x =
array([-0.183, -1.752,  0.429,  0.422,  0.927,  0.435,  0.401,  0.406,
        0.398, -0.237, -0.075,  0.398,  0.102,  1.987,  0.128,  0.428])
x[-16]: -0.183
x[12]: 0.102
x[-9]: 0.406
x[-12]: 0.927
x[10]: -0.075
x[13]: 1.987
x[-2]: 0.128
x[-1]: 0.428
x[-8]: 0.398
x[6]: 0.401
x[9]: -0.237

grid =
105,93,134,159,145,133,141,148,106,135,131,161,132,129
202,148,143,171,176,161,109,153,143,171,130,161,124,208
142,174,141,66,142,128,167,129,137,124,135,26,135,148
128,141,138,190,174,110,88,141,124,137,145,91,142,99
113,124,138,148,174,125,82,127,119,158,128,20,121,79
133,135,122,143,212,147,150,147,133,100,128,156,124,137
131,97,146,105,180,157,164,119,153,111,134,246,139,113
135,164,136,173,187,149,148,137,112,169,154,204,136,185
150,106,134,103,122,138,172,149,127,144,121,115,136,179
126,123,137,181,126,118,147,152,107,128,170,156,149,191
138,113,144,99,163,129,163,171,145,171,125,189,131,111
grid[-11, 0]	105
grid[-10, 8]	143
grid[10]	[138, 113, 144, 99, 163, 129, 163, 171, 145, 171, 125, 189, 131, 111]
grid[-3, 12]	136
grid[:, 8]	[106, 143, 137, 124, 119, 133, 153, 112, 127, 107, 145]
grid[-8]	[128, 141, 138, 190, 174, 110, 88, 141, 124, 137, 145, 91, 142, 99]
grid[-9, -5]	124
grid[:, -8]	[141, 109, 167, 88, 82, 150, 164, 148, 172, 147, 163]
grid[1, 10]	130
grid[-8, -4]	145
grid[3, -14]	128
grid[7, 11]	204
grid[-3, -1]	179
grid[10, -3]	189
grid[-7, -11]	148
grid[3, -13]	141
grid[10, 13]	111
grid[:, 2]	[134, 143, 141, 138, 138, 122, 146, 136, 134, 137, 144]
grid[-10, -1]	208
grid[6, -7]	119
grid[4, -7]	127
grid[-7, 11]	20
grid[8, 5]	138
grid[-4, -10]	187
grid[-10]	[202, 148, 143, 171, 176, 161, 109, 153, 143, 171, 130, 161, 124, 208]
grid[5, 1]	135
grid[-1, -13]	113
grid[-11, -5]	135
grid[-7, 5]	125
grid[7, -4]	154
grid[6]	[131, 97, 146, 105, 180, 157, 164, 119, 153, 111, 134, 246, 139, 113]
grid[:, -14]	[105, 202, 142, 128, 113, 133, 131, 135, 150, 126, 138]
grid[3, -3]	91
grid[10, -4]	125
grid[-2, -8]	147

data =
-0.07; 0.02; -0.02; -0.05; 0.03; 0.00; -0.07; 0.04; 0.05; 0.07; -4.58; 0.03
-0.12; -0.05; -0.09; -0.11; 0.09; -0.02; -0.07; 0.07; 0.07; 0.04; -3.06; 0.07
0.26; 0.25; 0.20; 0.31; -0.26; 0.07; 0.46; -0.18; -0.16; -0.11; -6.71; -0.15
data[-3, -12]: -0.07
data[1, -1]: 0.07
data[:, 8]: [0.05, 0.07, -0.16]
data[-1, 3]: 0.31
data[-2]: [-0.12, -0.05, -0.09, -0.11, 0.09, -0.02, -0.07, 0.07, 0.07, 0.04, -3.06, 0.07]
data[:, -12]: [-0.07, -0.12, 0.26]
data[:, 9]: [0.07, 0.04, -0.11]
data[:, 1]: [0.02, -0.05, 0.25]
data[-1, -8]: -0.26
data[-2, -3]: 0.04
data[-3, 5]: 0.00
data[-2, 5]: -0.02
data[:, -1]: [0.03, 0.07, -0.15]
data[2, 2]: 0.20
data[2, 7]: -0.18
data[-3, 4]: 0.03
data[0]: [-0.07, 0.02, -0.02, -0.05, 0.03, 0.00, -0.07, 0.04, 0.05, 0.07, -4.58, 0.03]
data[-3, -6]: -0.07
data[-1, -2]: -6.71
data[1, -6]: -0.07
data[-1, -12]: 0.26
data[-2, 3]: -0.11
data[0, -9]: -0.05
data[-1]: [0.26, 0.25, 0.20, 0.31, -0.26, 0.07, 0.46, -0.18, -0.16, -0.11, -6.71, -0.15]
data[1, -10]: -0.09
data[0, -4]: 0.05
data[-1, -1]: -0.15
data[2, -3]: -0.11
data[-2, 10]: -3.06

W =
150  163  195  231   83  141  146
151  161  190  228   90  142  145
153  159  182  223  103  143  143
149  165  201  233   75  141  149
152  160  186  226   97  142  143
152  171  224  240   55  145  162
155  173  232  242   52  149  167
149  169  216  237   61  143  157
149  167  208  235   68  142  153
W[0, 0]: 150
W[-2, 0]: 149
W[-5]: [152, 160, 186, 226, 97, 142, 143]
W[2, 6]: 143
W[-8]: [151, 161, 190, 228, 90, 142, 145]
W[3, -5]: 201
W[7]: [149, 169, 216, 237, 61, 143, 157]
W[-5, 3]: 226
W[-1, 0]: 149
W[-3, 4]: 52
W[7, 1]: 169
W[8, 1]: 167
W[:, -3]: [83, 90, 103, 75, 97, 55, 52, 61, 68]
W[6, -2]: 149
W[5, 3]: 240
W[8, 3]: 235
W[4, 0]: 152
W[:, -1]: [146, 145, 143, 149, 143, 162, 167, 157, 153]

arr =
[-0.26  3.20 -0.01  0.09 -0.29 -0.17  4.70  0.77  0.07  5.02  3.13  5.08
 -0.26  3.96  0.24  7.10]
arr[0] -> -0.26
arr[-8] -> 0.07
arr[11] -> 5.08
arr[5] -> -0.17
arr[2] -> -0.01
arr[-2] -> 0.24
